Below is a small trained network, with its code and all its weights. Each question gives an input and a target symbol and asks what happens when units are switched off, that is, made to give their printed mean instead of their output.

import numpy as np


def w(rows, s, z=0):
    codes = np.array(rows[::2]) - 128.0
    scale = np.full(codes.shape[1], s)
    scale[-1] = z or s
    return codes * scale


def norm(h):
    return h / np.sqrt((h * h).mean(-1, keepdims=True) + 1e-5)


def f(y):
    return np.maximum(y, 0)


def softmax(a):
    e = np.exp(a - a.max(-1, keepdims=True))
    return e / e.sum(-1, keepdims=True)


def log_softmax(a):
    a = a - a.max(-1, keepdims=True)
    return a - np.log(np.exp(a).sum(-1, keepdims=True))


def net(x, mask):
    ids = ['αβγδηθλμξσψ'.index(c) for c in x.split()]
    T = len(ids)
    res = E[ids] + P[:T]
    u = 0
    for l in range(2):
        r = norm(res)
        for j in range(3):
            rows = slice(2 * j, 2 * j + 2)
            q, k, v = (r @ M[l][rows].T for M in (Q, K, V))
            z = softmax(np.where(np.tri(T) > 0, q @ k.T / 2**0.5, -1e9)) @ v
            o = O[l][rows]
            res = res + np.where(mask[u + j], z, o[:, -1]) @ o[:, :-1]
        u += 3
        y = f(norm(res) @ A[l][:, :-1].T + A[l][:, -1])
        res = res + np.where(mask[u : u + 12], y, B[l][:, -1]) @ B[l][:, :-1]
        u += 12
    return log_softmax(norm(res)[-1] @ U[:, :-1].T + U[:, -1])


Q, K, V, O, A, B = {}, {}, {}, {}, {}, {}
E = w([
[79,216,132,140,47,64],'α',
[151,158,99,192,83,123],'β',
[9,133,146,95,132,118],'γ',
[83,142,42,134,124,91],'δ',
[198,57,67,202,152,117],'η',
[127,120,105,102,241,80],'θ',
[150,103,226,46,74,166],'λ',
[184,146,40,76,48,136],'μ',
[94,179,83,213,167,45],'ξ',
[88,172,170,246,196,111],'σ',
[89,132,80,125,125,211],'ψ',
],0.011)
P = w([
[117,110,254,219,251,109],'0',
[164,196,157,191,238,55],'1',
[172,203,186,176,228,94],'2',
[179,205,197,150,228,114],'3',
[168,217,177,146,239,98],'4',
[169,214,194,156,239,90],'5',
[179,236,193,144,254,79],'6',
],0.0031)
Q[0] = w([
[120,163,110,60,109,133],'L0H0',
[146,254,160,111,117,128],'L0H0',
[126,97,97,125,107,126],'L0H1',
[147,151,135,154,171,31],'L0H1',
[155,140,134,133,130,114],'L0H2',
[115,138,120,135,107,42],'L0H2',
],0.0098)
K[0] = w([
[98,148,61,96,118,206],'L0H0',
[96,147,87,191,165,252],'L0H0',
[153,69,195,122,135,148],'L0H1',
[104,224,108,102,135,253],'L0H1',
[162,190,160,35,135,195],'L0H2',
[113,119,161,143,154,155],'L0H2',
],0.0071)
V[0] = w([
[147,140,140,149,155,255],'L0H0',
[103,193,73,63,189,193],'L0H0',
[115,194,89,114,149,250],'L0H1',
[192,136,181,76,81,53],'L0H1',
[65,186,143,138,86,144],'L0H2',
[169,173,81,147,77,103],'L0H2',
],0.0069)
O[0] = w([
[4,152,192,206,159,169,41],'L0H0',
[156,33,111,201,163,178,233],'L0H0',
[1,116,146,167,171,221,149],'L0H1',
[123,83,123,102,194,18,188],'L0H1',
[34,133,130,42,149,194,167],'L0H2',
[53,63,130,166,60,70,252],'L0H2',
],0.0058,0.0021)
A[0] = w([
[116,143,155,116,137,77,67],'L0N0',
[79,191,127,80,152,148,4],'L0N1',
[86,118,30,51,128,137,180],'L0N2',
[167,57,182,66,69,162,101],'L0N3',
[116,196,92,146,82,79,64],'L0N4',
[145,122,167,167,74,107,121],'L0N5',
[87,121,105,190,102,42,36],'L0N6',
[2,172,217,104,219,125,82],'L0N7',
[235,203,96,145,173,158,65],'L0N8',
[138,162,82,75,58,84,148],'L0N9',
[112,174,41,184,118,118,124],'L0N10',
[122,139,213,80,108,105,135],'L0N11',
],0.006,0.0028)
B[0] = w([
[44,215,121,160,113,118,151],'L0N0',
[108,47,55,176,106,106,155],'L0N1',
[200,36,137,100,85,153,235],'L0N2',
[109,117,72,53,191,90,174],'L0N3',
[69,121,148,62,114,207,192],'L0N4',
[88,73,95,120,97,141,156],'L0N5',
[165,133,79,67,95,252,190],'L0N6',
[166,89,57,181,93,98,253],'L0N7',
[147,96,164,72,100,225,185],'L0N8',
[100,39,230,92,149,133,245],'L0N9',
[122,153,21,63,186,203,217],'L0N10',
[77,158,61,147,221,13,180],'L0N11',
],0.0042,0.0045)
Q[1] = w([
[100,168,114,102,170,71],'L1H0',
[242,129,128,107,145,132],'L1H0',
[149,156,169,232,29,211],'L1H1',
[131,70,1,64,153,119],'L1H1',
[148,183,71,141,179,149],'L1H2',
[236,190,167,117,165,18],'L1H2',
],0.0053)
K[1] = w([
[209,49,87,115,66,153],'L1H0',
[73,129,122,210,112,154],'L1H0',
[89,104,195,5,42,72],'L1H1',
[105,245,117,131,252,114],'L1H1',
[83,3,217,72,69,79],'L1H2',
[51,35,102,162,110,238],'L1H2',
],0.0045)
V[1] = w([
[165,219,94,119,44,159],'L1H0',
[132,108,105,241,66,105],'L1H0',
[127,71,241,196,119,190],'L1H1',
[37,154,128,109,137,180],'L1H1',
[171,86,56,135,210,203],'L1H2',
[253,177,165,155,237,28],'L1H2',
],0.0064)
O[1] = w([
[186,233,195,133,92,166,103],'L1H0',
[88,153,116,236,93,86,102],'L1H0',
[90,57,205,170,134,225,1],'L1H1',
[96,188,86,123,157,170,119],'L1H1',
[171,106,3,138,74,140,216],'L1H2',
[153,131,135,189,176,136,66],'L1H2',
],0.0068,0.0048)
A[1] = w([
[101,113,168,61,222,107,149],'L1N0',
[154,229,170,34,92,90,168],'L1N1',
[128,141,96,79,110,253,152],'L1N2',
[121,204,162,235,145,89,5],'L1N3',
[197,147,6,155,69,123,226],'L1N4',
[162,183,135,85,135,173,99],'L1N5',
[93,186,82,129,61,124,140],'L1N6',
[173,36,187,48,58,112,73],'L1N7',
[129,166,57,109,114,250,219],'L1N8',
[216,60,83,119,200,125,23],'L1N9',
[58,187,43,163,244,125,98],'L1N10',
[23,154,170,189,153,199,184],'L1N11',
],0.0054,0.0021)
B[1] = w([
[74,105,133,185,141,150,153],'L1N0',
[105,93,163,156,158,158,179],'L1N1',
[103,117,192,135,205,84,169],'L1N2',
[162,59,172,88,3,54,140],'L1N3',
[84,181,191,190,111,204,254],'L1N4',
[179,108,107,120,103,157,143],'L1N5',
[112,149,135,175,72,139,167],'L1N6',
[160,106,200,149,57,86,181],'L1N7',
[62,120,129,175,135,130,188],'L1N8',
[104,77,123,139,155,163,176],'L1N9',
[143,168,98,164,115,40,179],'L1N10',
[56,148,228,141,183,121,148],'L1N11',
],0.0058,0.0076)
U = w([
[134,110,176,54,179,63,150],'α',
[83,205,186,58,89,100,55],'β',
[106,125,34,68,154,192,154],'γ',
[172,84,109,94,42,160,176],'δ',
[196,151,192,212,87,72,120],'η',
[236,83,90,215,148,144,31],'θ',
[186,109,110,119,232,100,165],'λ',
[79,68,57,143,71,57,182],'μ',
[205,246,87,105,134,121,173],'ξ',
[84,96,178,184,152,170,121],'σ',
[91,182,180,116,129,228,3],'ψ',
],0.011,0.0048)

Each question gives the input, a string of symbols that net reads in full, and the target symbol t.
The units are the heads (2 rows each of Q, K, V and O) and the neurons (one row each of A and B). Each row of codes is followed by its name. A weight is (code - 128) times the scale printed after its matrix; where a second scale follows, it is the last column's (O, A, B and U).
mask holds one flag per unit, layer by layer, with each layer's heads first. A switched-off unit (its flag False) gives its mean, the last column of its rows in O or B, instead of its output. The means were averaged over made-up inputs and are rounded, as every weight is.
A unit's drop is (log p(t) with every unit on - log p(t) with that unit switched off) / (log p(t) with every unit on - log p(t) with every unit switched off).
The circuit of an input: a set's keep is (log p(t) with only the set's units on - log p(t) with every unit switched off) / (log p(t) with every unit on - log p(t) with every unit switched off). Starting from the 12 units with the biggest drops (on a tie, the unit counted first), units are removed one at a time, each time the one whose removal leaves the highest keep (on an exact tie, the one counted first), for as long as the keep stays at least 0.8.
units of the circuit, in order: the units of the circuit, biggest drop first
most important unit: the unit with the biggest drop
k most important neurons: the k neurons with the biggest drops, biggest first
top k neurons in layer l: the k neurons of layer l with the biggest drops, biggest first
which heads matter: for each layer, one digit per head in row order, 1 if its drop is at least 0.15 and else 0, layers parted by /
drop of u: that unit's drop, to one decimal
input μ ψ ξ, target σ: units of the circuit, in order	[L0H1]
input η η μ γ, target η: which heads matter	001 / 100
input ψ α ξ γ θ, target σ: which heads matter	010 / 010
input λ μ α μ ψ μ, target σ: which heads matter	100 / 000
input θ μ ξ λ, target α: 3 most important neurons	[L0N3, L0N7, L0N11]
input γ γ θ, target γ: which heads matter	011 / 001
input μ μ η η θ, target μ: units of the circuit, in order	[L1H0, L0H2]
input σ σ λ λ λ λ ξ, target λ: units of the circuit, in order	[L1H0, L0H2]
input α λ μ, target α: which heads matter	000 / 001
input ψ ξ γ μ δ ξ, target σ: which heads matter	110 / 010
input ψ γ μ γ λ, target σ: which heads matter	100 / 010
input μ δ λ, target μ: units of the circuit, in order	[L0H2, L0N11, L1H0]
input λ η μ α ξ δ ψ, target σ: which heads matter	100 / 000
input σ δ δ, target γ: most important unit	L0N10
input γ ξ ξ, target ξ: which heads matter	000 / 010
input μ μ σ μ σ, target μ: top 2 neurons in layer 1	[L1N3, L1N4]
input η μ λ, target η: 2 most important neurons	[L1N7, L0N10]
input β ξ ξ σ α, target β: top 2 neurons in layer 0	[L0N4, L0N9]
input μ ξ μ ψ γ α, target σ: drop of L0H0	0.3
input ξ ξ ξ α, target ξ: most important unit	L1H1
input θ β σ, target η: drop of L0N2	0.1
input γ μ γ, target γ: drop of L0H2	1.7
input ξ γ ψ δ, target σ: drop of L0H1	0.7
